Here is a tiny trained network, its code and every weight. The questions are about switching its units off for an input and a target symbol, where a switched-off unit gives its printed mean instead of its output.

import numpy as np


def w(rows, s, z=0):
    codes = np.array(rows[::2]) - 128.0
    scale = np.full(codes.shape[1], s)
    scale[-1] = z or s
    return codes * scale


def f(y):
    return y / 2 * (1 + np.tanh(0.7978845608 * (y + 0.044715 * y**3)))


def softmax(a):
    e = np.exp(a - a.max(-1, keepdims=True))
    return e / e.sum(-1, keepdims=True)


def log_softmax(a):
    a = a - a.max(-1, keepdims=True)
    return a - np.log(np.exp(a).sum(-1, keepdims=True))


def net(x, mask):
    ids = ['αβγεζηθλμπστφψω'.index(c) for c in x.split()]
    T = len(ids)
    res = E[ids] + P[:T]
    u = 0
    for l in range(2):
        r = res
        for j in range(2):
            rows = slice(3 * j, 3 * j + 3)
            q, k, v = (r @ M[l][rows].T for M in (Q, K, V))
            z = softmax(np.where(np.tri(T) > 0, q @ k.T / 3**0.5, -1e9)) @ v
            o = O[l][rows]
            res = res + np.where(mask[u + j], z, o[:, -1]) @ o[:, :-1]
        u += 2
        y = f(res @ A[l][:, :-1].T + A[l][:, -1])
        res = res + np.where(mask[u : u + 4], y, B[l][:, -1]) @ B[l][:, :-1]
        u += 4
    return log_softmax(res[-1] @ U[:, :-1].T + U[:, -1])


Q, K, V, O, A, B = {}, {}, {}, {}, {}, {}
E = w([
[201,118,181],'α',
[126,106,165],'β',
[1,196,157],'γ',
[91,126,37],'ε',
[104,158,22],'ζ',
[120,115,9],'η',
[212,235,125],'θ',
[100,219,171],'λ',
[91,126,34],'μ',
[92,132,39],'π',
[121,97,170],'σ',
[94,128,37],'τ',
[118,48,191],'φ',
[128,94,173],'ψ',
[87,101,37],'ω',
],0.0072)
P = w([
[137,98,73],'0',
[132,128,140],'1',
[146,139,162],'2',
[147,152,176],'3',
[156,161,191],'4',
[157,168,199],'5',
[160,182,205],'6',
[164,188,218],'7',
[166,189,225],'8',
[168,200,231],'9',
[164,202,242],'10',
[163,213,245],'11',
[167,219,252],'12',
[160,212,251],'13',
],0.0024)
Q[0] = w([
[100,100,44],'0.h0',
[154,154,211],'0.h0',
[154,155,214],'0.h0',
[85,87,11],'0.h1',
[76,90,28],'0.h1',
[75,89,27],'0.h1',
],0.011)
K[0] = w([
[128,17,39],'0.h0',
[118,228,214],'0.h0',
[122,232,223],'0.h0',
[2,50,17],'0.h1',
[9,42,36],'0.h1',
[12,37,36],'0.h1',
],0.0087)
V[0] = w([
[136,223,216],'0.h0',
[159,152,56],'0.h0',
[112,32,58],'0.h0',
[31,39,37],'0.h1',
[147,87,254],'0.h1',
[46,24,140],'0.h1',
],0.0062)
O[0] = w([
[139,167,241,204],'0.h0',
[169,154,38,66],'0.h0',
[114,82,39,67],'0.h0',
[102,78,43,10],'0.h1',
[104,112,254,255],'0.h1',
[76,63,107,112],'0.h1',
],0.0061,0.0017)
A[0] = w([
[201,139,233,222],'0.n0',
[54,220,125,219],'0.n1',
[198,151,254,253],'0.n2',
[2,199,145,224],'0.n3',
],0.0056,0.0023)
B[0] = w([
[194,96,247,226],'0.n0',
[65,254,129,151],'0.n1',
[188,107,250,255],'0.n2',
[16,219,168,158],'0.n3',
],0.0055,0.0067)
Q[1] = w([
[82,109,176],'1.h0',
[159,142,65],'1.h0',
[176,154,107],'1.h0',
[24,196,32],'1.h1',
[254,55,255],'1.h1',
[39,189,29],'1.h1',
],0.0096)
K[1] = w([
[78,205,203],'1.h0',
[155,67,48],'1.h0',
[219,20,97],'1.h0',
[83,76,2],'1.h1',
[165,181,249],'1.h1',
[104,64,2],'1.h1',
],0.0074)
V[1] = w([
[69,195,112],'1.h0',
[66,191,109],'1.h0',
[61,159,142],'1.h0',
[148,2,152],'1.h1',
[219,183,126],'1.h1',
[69,228,117],'1.h1',
],0.0085)
O[1] = w([
[129,94,232,93],'1.h0',
[130,96,246,79],'1.h0',
[71,107,190,168],'1.h0',
[95,8,79,160],'1.h1',
[250,141,50,252],'1.h1',
[100,254,222,84],'1.h1',
],0.007,0.0043)
A[1] = w([
[172,146,120,253],'1.n0',
[71,180,194,93],'1.n1',
[2,75,158,242],'1.n2',
[171,48,108,190],'1.n3',
],0.0088,0.0031)
B[1] = w([
[159,158,83,210],'1.n0',
[121,56,169,239],'1.n1',
[2,149,95,200],'1.n2',
[139,67,78,253],'1.n3',
],0.0091,0.0061)
U = w([
[114,195,90,170],'α',
[49,63,86,71],'β',
[145,176,228,181],'γ',
[88,222,78,255],'ε',
[94,161,103,164],'ζ',
[127,146,114,20],'η',
[126,149,113,32],'θ',
[60,67,192,8],'λ',
[129,155,116,28],'μ',
[230,34,75,158],'π',
[122,125,124,164],'σ',
[109,135,112,76],'τ',
[107,165,105,139],'φ',
[212,254,79,158],'ψ',
[120,124,121,132],'ω',
],0.0045,0.0034)

Each question gives the input, a string of symbols that net reads in full, and the target symbol t.
The units are the heads (3 rows each of Q, K, V and O) and the neurons (one row each of A and B). Each row of codes is followed by its name. A weight is (code - 128) times the scale printed after its matrix; where a second scale follows, it is the last column's (O, A, B and U).
mask holds one flag per unit, layer by layer, with each layer's heads first. A switched-off unit (its flag False) gives its mean, the last column of its rows in O or B, instead of its output. The means were averaged over made-up inputs and are rounded, as every weight is.
A unit's drop is (log p(t) with every unit on - log p(t) with that unit switched off) / (log p(t) with every unit on - log p(t) with every unit switched off).
most important unit: the unit with the biggest drop
top k neurons: the k neurons with the biggest drops, biggest first
top k neurons in layer l: the k neurons of layer l with the biggest drops, biggest first
which heads matter: for each layer, one digit per head in row order, 1 if its drop is at least 0.15 and else 0, layers parted by /
input ψ φ φ φ β α, target π: top neuron : (1.n3)
input φ β φ β ψ φ σ φ φ β φ μ γ σ, target λ: which heads matter : 11 / 11
input π τ ψ θ β, target ψ: which heads matter : 01 / 01
input σ φ λ σ β η α σ, target π: which heads matter : 01 / 01
input μ φ γ, target λ: which heads matter : 00 / 11
input γ α φ γ η λ β, target γ: top 2 neurons : (0.n3 0.n1)
input λ φ φ β ψ, target γ: which heads matter : 10 / 01
input γ ζ φ, target λ: top 2 neurons in layer 0 : (0.n3 0.n1)
input α φ φ η θ α α σ γ λ γ, target γ: which heads matter : 11 / 11
input α φ λ γ, target λ: top 2 neurons : (0.n3 1.n1)
input ψ φ μ ω α μ φ φ ψ φ θ β, target ψ: which heads matter : 01 / 11
input φ σ ζ σ ζ ζ φ λ α β φ π β, target π: which heads matter : 01 / 01
input φ φ α θ α φ φ α α σ, target π: top 2 neurons in layer 1 : (1.n3 1.n2)
input φ ω φ φ φ β γ φ τ η π η α, target π: which heads matter : 00 / 01
input φ φ γ π φ σ, target λ: top neuron in layer 0 : (0.n3)
input ψ φ τ φ φ λ φ σ φ σ, target γ: top 3 neurons : (0.n3 0.n1 1.n3)
input τ λ β, target γ: which heads matter : 00 / 11
input φ φ φ σ φ φ λ σ λ φ φ φ φ, target γ: top 3 neurons : (0.n3 0.n1 1.n3)
input θ φ ζ α π λ σ λ β α φ π σ θ, target ψ: top 2 neurons in layer 1 : (1.n0 1.n1)
input ω α ψ φ ψ φ λ, target γ: most important unit : 0.h0
